Here is a tiny trained network, its code and every weight. The questions are about switching its units off for an input and a class, where a switched-off unit gives its printed mean instead of its output.

import numpy as np


def w(rows, s, z=0):
    codes = np.array(rows[::2]) - 128.0
    scale = np.full(codes.shape[1], s)
    scale[-1] = z or s
    return codes * scale


def f(y):
    return np.maximum(y, 0)


def log_softmax(a):
    a = a - a.max(-1, keepdims=True)
    return a - np.log(np.exp(a).sum(-1, keepdims=True))


def net(x, mask):
    res = np.array(x, float).reshape(1, 8) / 4 @ E
    y = f(res @ A[0][:, :-1].T + A[0][:, -1])
    res = res + np.where(mask, y, B[0][:, -1]) @ B[0][:, :-1]
    return log_softmax(res[-1] @ U[:, :-1].T + U[:, -1])


A, B = {}, {}
E = w([
[208,75,88,138,212,136,22,149],'x0',
[153,65,54,231,56,1,142,45],'x1',
[126,128,128,126,129,127,128,129],'x2',
[127,124,127,126,127,129,127,128],'x3',
[128,129,125,131,132,126,131,127],'x4',
[126,128,127,127,128,129,124,127],'x5',
[134,130,129,126,131,128,133,123],'x6',
[219,198,28,69,73,62,126,236],'x7',
],0.0092)
A[0] = w([
[122,214,166,32,148,143,143,197,177],'neuron 1',
[164,152,163,90,224,223,74,195,122],'neuron 2',
[72,86,212,133,142,166,130,62,205],'neuron 3',
[210,180,81,116,82,49,94,211,2],'neuron 4',
[223,165,46,97,88,93,126,178,208],'neuron 5',
[206,90,70,105,221,154,1,170,201],'neuron 6',
[140,12,153,234,218,104,59,29,134],'neuron 7',
[104,180,186,92,212,190,82,169,60],'neuron 8',
[119,114,75,165,37,37,148,83,199],'neuron 9',
[133,228,119,11,104,171,176,216,188],'neuron 10',
[128,165,173,114,195,202,111,171,204],'neuron 11',
[134,14,135,182,195,98,83,50,124],'neuron 12',
[107,137,197,77,152,169,92,106,146],'neuron 13',
[121,29,112,196,180,103,37,32,136],'neuron 14',
[226,74,99,139,224,148,17,182,32],'neuron 15',
[56,119,248,170,138,183,134,54,133],'neuron 16',
[149,107,75,194,45,58,157,89,10],'neuron 17',
[171,82,66,249,20,5,189,64,95],'neuron 18',
[142,30,97,169,133,88,83,53,148],'neuron 19',
[24,73,202,174,185,191,147,51,144],'neuron 20',
[207,193,55,103,92,60,89,186,180],'neuron 21',
],0.0061,0.007)
B[0] = w([
[150,168,181,148,82,188,68,181,204],'neuron 1',
[95,100,66,107,122,77,162,100,198],'neuron 2',
[142,62,61,146,184,41,158,76,213],'neuron 3',
[211,19,51,248,232,41,75,28,178],'neuron 4',
[71,193,156,56,81,157,165,170,226],'neuron 5',
[149,35,55,176,210,48,142,23,224],'neuron 6',
[189,187,196,163,52,197,52,197,215],'neuron 7',
[206,55,74,186,206,88,112,65,176],'neuron 8',
[199,74,117,193,179,107,84,79,236],'neuron 9',
[167,173,203,162,94,185,50,175,223],'neuron 10',
[65,167,117,70,107,91,188,140,200],'neuron 11',
[172,176,198,165,82,198,62,159,192],'neuron 12',
[120,141,89,89,135,105,173,120,173],'neuron 13',
[177,172,178,154,96,188,81,172,201],'neuron 14',
[24,158,31,35,115,30,232,130,181],'neuron 15',
[78,110,53,72,154,69,187,107,211],'neuron 16',
[17,199,75,2,70,105,209,179,180],'neuron 17',
[67,62,54,93,175,35,178,44,252],'neuron 18',
[169,139,157,155,91,193,65,165,194],'neuron 19',
[83,105,39,93,131,48,197,101,221],'neuron 20',
[60,171,108,61,92,106,172,149,223],'neuron 21',
],0.0075,0.013)
U = w([
[9,222,107,12,92,104,230,158,75],'0',
[182,33,97,215,224,85,133,45,112],'1',
[240,255,247,223,42,246,29,239,254],'2',
],0.0088,0.0033)

Each question gives the input, the list of numbers given to net, and the class t.
The units are the neurons (one row each of A and B). Each row of codes is followed by its name. A weight is (code - 128) times the scale printed after its matrix; where a second scale follows, it is the last column's (A, B and U).
mask holds one flag per neuron, in row order. A switched-off neuron (its flag False) gives its mean, the last column of its row in B, instead of its output. The means were averaged over made-up inputs and are rounded, as every weight is.
A unit's drop is (log p(t) with every unit on - log p(t) with that unit switched off) / (log p(t) with every unit on - log p(t) with every unit switched off).
unit that matters most: the unit with the biggest drop
k most important neurons: the k neurons with the biggest drops, biggest first
drop of u: that unit's drop, to one decimal
input [-2,8,-2,7,1,-1,6,1], class 0: unit that matters most -> neuron 17
input [-8,2,6,-4,4,-1,5,-4], class 1: 2 most important neurons -> [neuron 5; neuron 21]
input [0,5,-4,-8,-8,-8,-7,1], class 0: 4 most important neurons -> [neuron 6; neuron 17; neuron 4; neuron 8]
input [0,0,-7,0,-2,-1,6,-8], class 0: 4 most important neurons -> [neuron 9; neuron 6; neuron 20; neuron 4]
input [-5,1,5,-8,1,-7,0,-6], class 1: 4 most important neurons -> [neuron 5; neuron 3; neuron 21; neuron 17]
input [8,-4,-2,4,-2,3,-2,3], class 0: 2 most important neurons -> [neuron 15; neuron 9]
input [8,-6,-6,4,5,0,-5,3], class 0: 4 most important neurons -> [neuron 15; neuron 11; neuron 9; neuron 5]
input [-8,2,5,8,-6,-8,1,-5], class 1: 3 most important neurons -> [neuron 5; neuron 3; neuron 21]
input [2,1,-4,-2,-7,-5,0,7], class 1: 2 most important neurons -> [neuron 4; neuron 6]
input [-8,1,-7,8,-7,-5,5,-8], class 1: 4 most important neurons -> [neuron 3; neuron 5; neuron 21; neuron 17]
input [8,-4,-1,2,2,-6,-1,2], class 0: 4 most important neurons -> [neuron 15; neuron 9; neuron 11; neuron 3]
input [2,-8,-7,-2,2,-8,-8,-1], class 1: drop of neuron 5 -> 0.8
input [-3,-5,0,-2,-5,-8,5,5], class 2: drop of neuron 10 -> 0.2
input [5,6,-4,2,0,3,1,-6], class 2: unit that matters most -> neuron 7
input [1,6,-6,-7,-6,4,6,-8], class 2: drop of neuron 19 -> 0.2
